Below is a small trained network, with its code and all its weights. Each question gives an input and a target symbol and asks what happens when units are switched off, that is, made to give their printed mean instead of their output.

import numpy as np


def w(rows, s, z=0):
    codes = np.array(rows[::2]) - 128.0
    scale = np.full(codes.shape[1], s)
    scale[-1] = z or s
    return codes * scale


def f(y):
    return y / 2 * (1 + np.tanh(0.7978845608 * (y + 0.044715 * y**3)))


def softmax(a):
    e = np.exp(a - a.max(-1, keepdims=True))
    return e / e.sum(-1, keepdims=True)


def log_softmax(a):
    a = a - a.max(-1, keepdims=True)
    return a - np.log(np.exp(a).sum(-1, keepdims=True))


def net(x, mask):
    ids = ['ΨΩαβδζηλμσ'.index(c) for c in x.split()]
    T = len(ids)
    res = E[ids] + P[:T]
    u = 0
    for l in range(2):
        q, k, v = (res @ M[l].T for M in (Q, K, V))
        z = softmax(np.where(np.tri(T) > 0, q @ k.T / 2**0.5, -1e9)) @ v
        res = res + np.where(mask[u], z, O[l][:, -1]) @ O[l][:, :-1]
        u += 1
        y = f(res @ A[l][:, :-1].T + A[l][:, -1])
        res = res + np.where(mask[u : u + 8], y, B[l][:, -1]) @ B[l][:, :-1]
        u += 8
    return log_softmax(res[-1] @ U[:, :-1].T + U[:, -1])


Q, K, V, O, A, B = {}, {}, {}, {}, {}, {}
E = w([
[146,138,85,152,121,88],'Ψ',
[196,121,119,202,115,158],'Ω',
[210,104,138,163,79,129],'α',
[135,146,174,122,79,47],'β',
[137,110,44,156,144,152],'δ',
[38,89,10,96,119,154],'ζ',
[123,88,101,234,136,9],'η',
[123,143,51,132,170,103],'λ',
[169,123,127,85,150,86],'μ',
[55,193,115,169,43,22],'σ',
],0.014)
P = w([
[220,84,39,168,8,117],'0',
[229,169,75,152,94,170],'1',
[155,255,48,134,163,121],'2',
[137,238,78,118,181,118],'3',
[130,203,111,108,185,114],'4',
[102,164,131,104,188,125],'5',
[83,96,145,102,198,144],'6',
[159,9,172,83,170,177],'7',
],0.0053)
Q[0] = w([
[136,29,238,117,2,166],'0.h1',
[30,133,16,163,101,139],'0.h1',
],0.0051)
K[0] = w([
[237,157,17,222,118,136],'0.h1',
[100,133,169,254,147,75],'0.h1',
],0.0052)
V[0] = w([
[58,2,59,94,216,167],'0.h1',
[179,107,53,126,88,59],'0.h1',
],0.006)
O[0] = w([
[2,91,88,125,160,161,26],'0.h1',
[183,27,58,93,132,106,254],'0.h1',
],0.0085,0.0059)
A[0] = w([
[171,113,90,70,176,82,165],'0.n1',
[3,104,155,169,114,69,187],'0.n2',
[153,31,191,96,225,142,88],'0.n3',
[115,183,173,42,181,150,78],'0.n4',
[149,203,95,156,143,88,75],'0.n5',
[106,219,147,104,20,92,253],'0.n6',
[228,125,181,165,126,74,73],'0.n7',
[82,112,72,143,88,53,119],'0.n8',
],0.0076,0.0032)
B[0] = w([
[188,193,98,128,71,149,225],'0.n1',
[171,80,204,113,89,46,150],'0.n2',
[106,125,159,70,255,55,132],'0.n3',
[24,148,243,145,100,133,111],'0.n4',
[95,128,164,205,115,176,177],'0.n5',
[172,11,139,70,99,166,222],'0.n6',
[51,136,44,182,139,108,255],'0.n7',
[184,129,186,115,156,192,221],'0.n8',
],0.007,0.0067)
Q[1] = w([
[238,120,134,63,160,169],'1.h1',
[3,193,249,116,110,166],'1.h1',
],0.0058)
K[1] = w([
[3,122,197,222,162,117],'1.h1',
[177,109,2,185,97,204],'1.h1',
],0.0067)
V[1] = w([
[108,61,182,177,115,73],'1.h1',
[164,134,170,1,96,120],'1.h1',
],0.009)
O[1] = w([
[4,242,104,235,63,124,251],'1.h1',
[255,239,146,10,50,200,111],'1.h1',
],0.009,0.0027)
A[1] = w([
[140,79,133,57,95,142,142],'1.n1',
[132,168,41,178,83,149,198],'1.n2',
[103,58,91,103,137,238,93],'1.n3',
[81,153,121,90,153,208,239],'1.n4',
[136,137,146,20,80,230,95],'1.n5',
[144,255,94,120,84,140,86],'1.n6',
[71,152,171,36,118,52,37],'1.n7',
[80,139,152,160,199,41,252],'1.n8',
],0.0083,0.0026)
B[1] = w([
[132,186,133,204,96,212,152],'1.n1',
[89,149,230,71,148,79,251],'1.n2',
[105,96,247,141,119,152,134],'1.n3',
[247,73,213,31,120,50,122],'1.n4',
[56,69,91,69,213,57,148],'1.n5',
[154,84,255,177,116,166,190],'1.n6',
[203,143,151,172,45,183,125],'1.n7',
[153,175,72,77,138,247,176],'1.n8',
],0.0075,0.011)
U = w([
[204,142,33,75,114,118,29],'Ψ',
[58,114,79,171,126,135,121],'Ω',
[137,86,89,123,132,4,3],'α',
[124,229,155,79,73,87,247],'β',
[134,64,131,142,131,237,81],'δ',
[65,64,142,59,155,131,118],'ζ',
[2,204,53,119,130,4,208],'η',
[193,90,82,151,118,242,46],'λ',
[216,161,45,75,152,190,126],'μ',
[97,180,229,136,70,130,152],'σ',
],0.0057,0.0038)

Each question gives the input, a string of symbols that net reads in full, and the target symbol t.
The units are the heads (2 rows each of Q, K, V and O) and the neurons (one row each of A and B). Each row of codes is followed by its name. A weight is (code - 128) times the scale printed after its matrix; where a second scale follows, it is the last column's (O, A, B and U).
mask holds one flag per unit, layer by layer, with each layer's heads first. A switched-off unit (its flag False) gives its mean, the last column of its rows in O or B, instead of its output. The means were averaged over made-up inputs and are rounded, as every weight is.
A unit's drop is (log p(t) with every unit on - log p(t) with that unit switched off) / (log p(t) with every unit on - log p(t) with every unit switched off).
The circuit of an input: a set's keep is (log p(t) with only the set's units on - log p(t) with every unit switched off) / (log p(t) with every unit on - log p(t) with every unit switched off). Starting from the 12 units with the biggest drops (on a tie, the unit counted first), units are removed one at a time, each time the one whose removal leaves the highest keep (on an exact tie, the one counted first), for as long as the keep stays at least 0.8.
circuit, biggest first: the units of the circuit, biggest drop first
k most important neurons: the k neurons with the biggest drops, biggest first
k most important neurons of layer l: the k neurons of layer l with the biggest drops, biggest first
input Ψ η δ, target η: circuit, biggest first => (1.h1)
input η β β η δ β α η, target η: circuit, biggest first => (1.n6 0.n6)
input λ α σ η ζ η η λ, target η: circuit, biggest first => (1.h1 0.n6)
input σ Ω η Ω Ω β σ η, target β: 3 most important neurons => (0.n6 0.n2 0.n7)
input λ μ η α, target η: 2 most important neurons => (1.n6 0.n2)
input σ α η λ, target η: circuit, biggest first => (1.h1 1.n6)
input Ω δ δ σ σ α, target σ: circuit, biggest first => (1.h1 0.n6 1.n6 0.n2)
input σ σ α σ η Ω, target η: 2 most important neurons of layer 0 => (0.n7 0.n5)
input μ ζ σ Ψ, target σ: 2 most important neurons => (1.n6 0.n6)
input η η Ω δ η Ψ, target η: 2 most important neurons => (1.n6 0.n2)
input η Ω σ σ σ σ σ η, target β: circuit, biggest first => (1.h1 0.n6 0.n2)
input η σ η σ δ, target σ: 2 most important neurons => (0.n6 1.n6)
input η ζ η λ σ δ, target β: 2 most important neurons of layer 0 => (0.n2 0.n6)
input Ω η δ η Ω η λ Ψ, target η: circuit, biggest first => (1.h1 1.n6)
input η ζ Ω η σ δ η η, target η: circuit, biggest first => (1.h1 0.n6)
input σ λ λ λ α Ψ σ α, target β: 2 most important neurons of layer 0 => (0.n2 0.n3)
input σ σ σ α, target σ: 3 most important neurons => (0.n6 1.n6 1.n2)
input α λ σ Ψ, target σ: 3 most important neurons => (0.n6 1.n6 0.n1)
input μ σ β σ λ, target σ: 3 most important neurons => (0.n6 1.n6 0.n1)
input Ω β Ω σ σ Ω, target σ: 3 most important neurons => (0.n6 1.n6 1.n2)
input λ σ η Ψ δ, target η: 3 most important neurons => (0.n6 1.n6 0.n5)
input α σ Ψ λ σ σ σ ζ, target σ: 3 most important neurons => (1.n6 0.n6 0.n2)
input μ μ λ μ, target μ: 2 most important neurons of layer 1 => (1.n2 1.n1)
input β η β Ψ σ δ, target σ: 3 most important neurons of layer 1 => (1.n6 1.n2 1.n8)
input σ β Ω η Ω, target η: 3 most important neurons of layer 0 => (0.n7 0.n8 0.n6)
input η η σ σ δ σ λ, target β: most important neuron of layer 0 => (0.n6)
